Below is a small trained network, with its code and all its weights. Each question gives an input and a target symbol and asks what happens when units are switched off, that is, made to give their printed mean instead of their output.

import numpy as np


def w(rows, s, z=0):
    codes = np.array(rows[::2]) - 128.0
    scale = np.full(codes.shape[1], s)
    scale[-1] = z or s
    return codes * scale


def norm(h):
    return h / np.sqrt((h * h).mean(-1, keepdims=True) + 1e-5)


def f(y):
    return y / 2 * (1 + np.tanh(0.7978845608 * (y + 0.044715 * y**3)))


def softmax(a):
    e = np.exp(a - a.max(-1, keepdims=True))
    return e / e.sum(-1, keepdims=True)


def log_softmax(a):
    a = a - a.max(-1, keepdims=True)
    return a - np.log(np.exp(a).sum(-1, keepdims=True))


def net(x, mask):
    ids = ['αβδελπσψ'.index(c) for c in x.split()]
    T = len(ids)
    res = E[ids] + P[:T]
    r = norm(res)
    for j in range(2):
        rows = slice(2 * j, 2 * j + 2)
        q, k, v = (r @ M[0][rows].T for M in (Q, K, V))
        z = softmax(np.where(np.tri(T) > 0, q @ k.T / 2**0.5, -1e9)) @ v
        o = O[0][rows]
        res = res + np.where(mask[j], z, o[:, -1]) @ o[:, :-1]
    y = f(norm(res) @ A[0][:, :-1].T + A[0][:, -1])
    res = res + np.where(mask[2:10], y, B[0][:, -1]) @ B[0][:, :-1]
    return log_softmax(norm(res)[-1] @ U[:, :-1].T + U[:, -1])


Q, K, V, O, A, B = {}, {}, {}, {}, {}, {}
E = w([
[198,214,177,148],'α',
[28,153,118,166],'β',
[169,235,163,42],'δ',
[68,59,207,152],'ε',
[205,173,91,237],'λ',
[140,125,15,74],'π',
[87,193,53,181],'σ',
[252,82,60,189],'ψ',
],0.012)
P = w([
[62,75,13,141],'0',
[77,90,48,87],'1',
[96,104,83,78],'2',
[105,135,114,79],'3',
[122,149,127,83],'4',
[130,166,149,71],'5',
[150,179,157,69],'6',
[160,197,171,66],'7',
[171,204,182,72],'8',
[180,224,194,66],'9',
[194,246,204,66],'10',
[204,254,219,72],'11',
],0.0043)
Q[0] = w([
[9,168,144,136],'head 1',
[105,56,171,24],'head 1',
[85,219,82,145],'head 2',
[165,150,11,26],'head 2',
],0.011)
K[0] = w([
[38,161,249,164],'head 1',
[111,78,164,30],'head 1',
[101,187,63,152],'head 2',
[223,170,3,88],'head 2',
],0.011)
V[0] = w([
[189,76,9,82],'head 1',
[131,195,133,36],'head 1',
[2,82,80,162],'head 2',
[214,55,123,113],'head 2',
],0.0068)
O[0] = w([
[113,160,254,196,252],'head 1',
[174,40,157,151,113],'head 1',
[223,157,160,68,196],'head 2',
[71,158,97,108,88],'head 2',
],0.0061,0.0031)
A[0] = w([
[158,15,115,168,53],'neuron 1',
[4,75,20,138,90],'neuron 2',
[42,133,33,123,163],'neuron 3',
[103,145,166,69,73],'neuron 4',
[112,149,177,151,133],'neuron 5',
[80,41,182,151,21],'neuron 6',
[63,105,83,92,86],'neuron 7',
[62,89,164,62,254],'neuron 8',
],0.015,0.0025)
B[0] = w([
[74,173,206,112,153],'neuron 1',
[6,69,87,219,191],'neuron 2',
[146,68,158,100,254],'neuron 3',
[129,166,95,138,202],'neuron 4',
[162,105,135,158,156],'neuron 5',
[106,12,110,208,147],'neuron 6',
[194,105,158,178,181],'neuron 7',
[152,172,129,71,210],'neuron 8',
],0.018,0.0048)
U = w([
[47,15,153,183,254],'α',
[235,42,149,64,110],'β',
[101,182,95,67,190],'δ',
[103,161,70,153,116],'ε',
[167,131,36,254,68],'λ',
[150,116,180,169,28],'π',
[142,115,157,163,18],'σ',
[19,173,226,170,149],'ψ',
],0.0078,0.0045)

Each question gives the input, a string of symbols that net reads in full, and the target symbol t.
The units are the heads (2 rows each of Q, K, V and O) and the neurons (one row each of A and B). Each row of codes is followed by its name. A weight is (code - 128) times the scale printed after its matrix; where a second scale follows, it is the last column's (O, A, B and U).
mask holds one flag per unit, heads first, then neurons. A switched-off unit (its flag False) gives its mean, the last column of its rows in O or B, instead of its output. The means were averaged over made-up inputs and are rounded, as every weight is.
A unit's drop is (log p(t) with every unit on - log p(t) with that unit switched off) / (log p(t) with every unit on - log p(t) with every unit switched off).
The circuit of an input: a set's keep is (log p(t) with only the set's units on - log p(t) with every unit switched off) / (log p(t) with every unit on - log p(t) with every unit switched off). Starting from all 10 units, units are removed one at a time, each time the one whose removal leaves the highest keep (on an exact tie, the one counted first), for as long as the keep stays at least 0.8.
units of the circuit, in order: the units of the circuit, biggest drop first
unit that matters most: the unit with the biggest drop
heads that matter: for each layer, one digit per head in row order, 1 if its drop is at least 0.15 and else 0, layers parted by /
drop of u: that unit's drop, to one decimal
input σ δ ψ σ α ε σ, target δ: units of the circuit, in order	(head 2; neuron 2; neuron 7)
input β λ λ ε δ β β λ λ π, target α: unit that matters most	head 2
input π σ ε α ε, target β: units of the circuit, in order	(head 2; neuron 8; head 1; neuron 6)
input δ σ λ α α λ β π σ, target β: units of the circuit, in order	(neuron 3; head 1)
input β π σ ψ ψ σ ψ α σ, target δ: units of the circuit, in order	(neuron 2; neuron 7)
input α β α δ α π ε λ σ π α ψ, target ψ: units of the circuit, in order	(neuron 1; head 2)
input λ ε ψ π β σ λ λ π π β, target β: units of the circuit, in order	(head 2; head 1)
input π σ α β β σ, target β: units of the circuit, in order	(head 1; neuron 3)
input β π δ π σ, target α: heads that matter	10
input π π σ ψ, target ψ: heads that matter	00
input ψ δ π ψ π α ε α ψ λ δ ε, target β: units of the circuit, in order	(head 1; neuron 2)
input π β β π ψ β, target δ: drop of head 1	0.4
input α ψ λ ψ σ ε λ α ψ ψ λ β, target α: drop of neuron 7	0.0
input δ λ δ ε ψ σ, target α: units of the circuit, in order	(neuron 3)
input δ α σ π, target α: drop of neuron 2	0.7
input π π π ψ σ β δ π β β, target δ: drop of head 2	1.3
